Below is a small trained network, with its code and all its weights. Each question gives an input and a class and asks what happens when units are switched off, that is, made to give their printed mean instead of their output.

import numpy as np


def w(rows, s, z=0):
    codes = np.array(rows[::2]) - 128.0
    scale = np.full(codes.shape[1], s)
    scale[-1] = z or s
    return codes * scale


def f(y):
    return y / 2 * (1 + np.tanh(0.7978845608 * (y + 0.044715 * y**3)))


def log_softmax(a):
    a = a - a.max(-1, keepdims=True)
    return a - np.log(np.exp(a).sum(-1, keepdims=True))


def net(x, mask):
    res = np.array(x, float).reshape(1, 8) / 4 @ E
    y = f(res @ A[0][:, :-1].T + A[0][:, -1])
    res = res + np.where(mask, y, B[0][:, -1]) @ B[0][:, :-1]
    return log_softmax(res[-1] @ U[:, :-1].T + U[:, -1])


A, B = {}, {}
E = w([
[76,115,5,36,97,128,188,71,163,199,203,91],'x0',
[50,114,177,224,216,74,124,49,117,130,189,221],'x1',
[97,173,166,88,162,74,178,172,40,136,41,198],'x2',
[45,6,186,29,101,87,87,66,58,94,161,26],'x3',
[129,180,147,107,174,89,245,186,181,255,99,108],'x4',
[118,191,67,71,85,174,224,195,140,199,75,182],'x5',
[21,106,181,108,83,167,169,152,61,146,77,236],'x6',
[18,79,109,109,49,228,127,91,167,114,179,124],'x7',
],0.004)
A[0] = w([
[158,192,127,201,145,147,172,181,140,149,91,255,138],'n0',
[86,140,107,53,77,175,214,178,147,184,100,148,235],'n1',
[216,130,184,140,129,109,129,191,115,141,74,80,27],'n2',
[130,79,117,184,98,180,119,88,190,135,194,84,107],'n3',
[72,65,174,125,69,164,108,126,72,102,122,190,1],'n4',
[180,129,58,68,112,105,161,113,115,172,146,115,57],'n5',
[63,100,190,138,171,79,178,109,105,179,140,177,160],'n6',
],0.017,0.00052)
B[0] = w([
[210,190,95,251,52,127,141,113,123,156,76,236,249],'n0',
[63,196,127,33,82,214,202,113,143,97,161,199,221],'n1',
[165,165,186,121,164,152,148,223,123,95,72,56,192],'n2',
[87,135,149,185,98,139,50,151,180,150,206,82,179],'n3',
[108,71,165,97,153,157,33,99,85,152,46,181,191],'n4',
[186,78,42,58,140,91,147,149,142,157,132,148,180],'n5',
[65,104,159,168,155,59,248,107,113,144,130,101,200],'n6',
],0.017,0.018)
U = w([
[167,150,159,114,179,130,142,196,126,89,93,62,103],'0',
[76,105,157,157,173,64,196,92,100,141,134,111,137],'1',
[88,155,110,42,102,183,175,127,147,123,149,160,169],'2',
[92,73,164,111,159,149,73,81,73,130,82,153,105],'3',
[176,174,108,210,88,126,140,119,124,150,92,176,127],'4',
[105,113,132,169,111,134,79,139,186,148,204,76,179],'5',
[163,144,105,125,173,99,93,77,78,2,167,84,227],'6',
[183,79,51,83,149,77,129,127,146,145,163,117,2],'7',
],0.0071,0.00081)

Each question gives the input, the list of numbers given to net, and the class t.
The units are the neurons (one row each of A and B). Each row of codes is followed by its name. A weight is (code - 128) times the scale printed after its matrix; where a second scale follows, it is the last column's (A, B and U).
mask holds one flag per neuron, in row order. A switched-off neuron (its flag False) gives its mean, the last column of its row in B, instead of its output. The means were averaged over made-up inputs and are rounded, as every weight is.
A unit's drop is (log p(t) with every unit on - log p(t) with that unit switched off) / (log p(t) with every unit on - log p(t) with every unit switched off).
The circuit of an input: a set's keep is (log p(t) with only the set's units on - log p(t) with every unit switched off) / (log p(t) with every unit on - log p(t) with every unit switched off). Starting from all 7 units, units are removed one at a time, each time the one whose removal leaves the highest keep (on an exact tie, the one counted first), for as long as the keep stays at least 0.8.
units of the circuit, in order: the units of the circuit, biggest drop first
most important unit: the unit with the biggest drop
k most important neurons: the k neurons with the biggest drops, biggest first
drop when u is switched off: that unit's drop, to one decimal
input [-8,6,5,2,3,-1,-7,-6], class 0: units of the circuit, in order	n2
input [1,-2,-4,-4,4,-2,-4,5], class 5: 2 most important neurons	n3, n0
input [4,1,-4,3,-3,6,-4,-1], class 7: units of the circuit, in order	n5, n0, n1
input [-7,7,2,5,3,2,-7,8], class 1: 2 most important neurons	n0, n6
input [3,5,6,5,-5,2,-6,7], class 3: units of the circuit, in order	n4, n0
input [4,5,2,8,-7,6,-4,-2], class 3: units of the circuit, in order	n0, n1, n4
input [-1,0,8,7,5,-8,-8,5], class 1: 2 most important neurons	n0, n1
input [8,1,-3,-2,-6,1,-2,-4], class 7: 3 most important neurons	n5, n0, n1
input [4,-4,1,6,-1,-5,-6,-8], class 0: units of the circuit, in order	n2, n0
input [2,-3,-6,1,5,2,1,-6], class 2: 2 most important neurons	n0, n1
input [1,-3,-6,-7,-5,4,1,8], class 2: 2 most important neurons	n1, n0
input [-4,-2,-5,7,-4,-6,0,2], class 5: 2 most important neurons	n3, n1
input [-2,-7,-7,2,2,1,-2,3], class 5: 2 most important neurons	n3, n0
input [0,5,-5,1,7,-3,5,2], class 1: most important unit	n6
input [1,0,3,4,7,6,-6,-7], class 2: 2 most important neurons	n1, n5
input [2,-2,8,6,7,2,-3,-3], class 2: drop when n1 is switched off	0.5
input [6,2,2,4,-6,4,-7,7], class 5: drop when n3 is switched off	0.4
input [2,-1,-5,4,4,2,5,0], class 2: drop when n5 is switched off	0.0
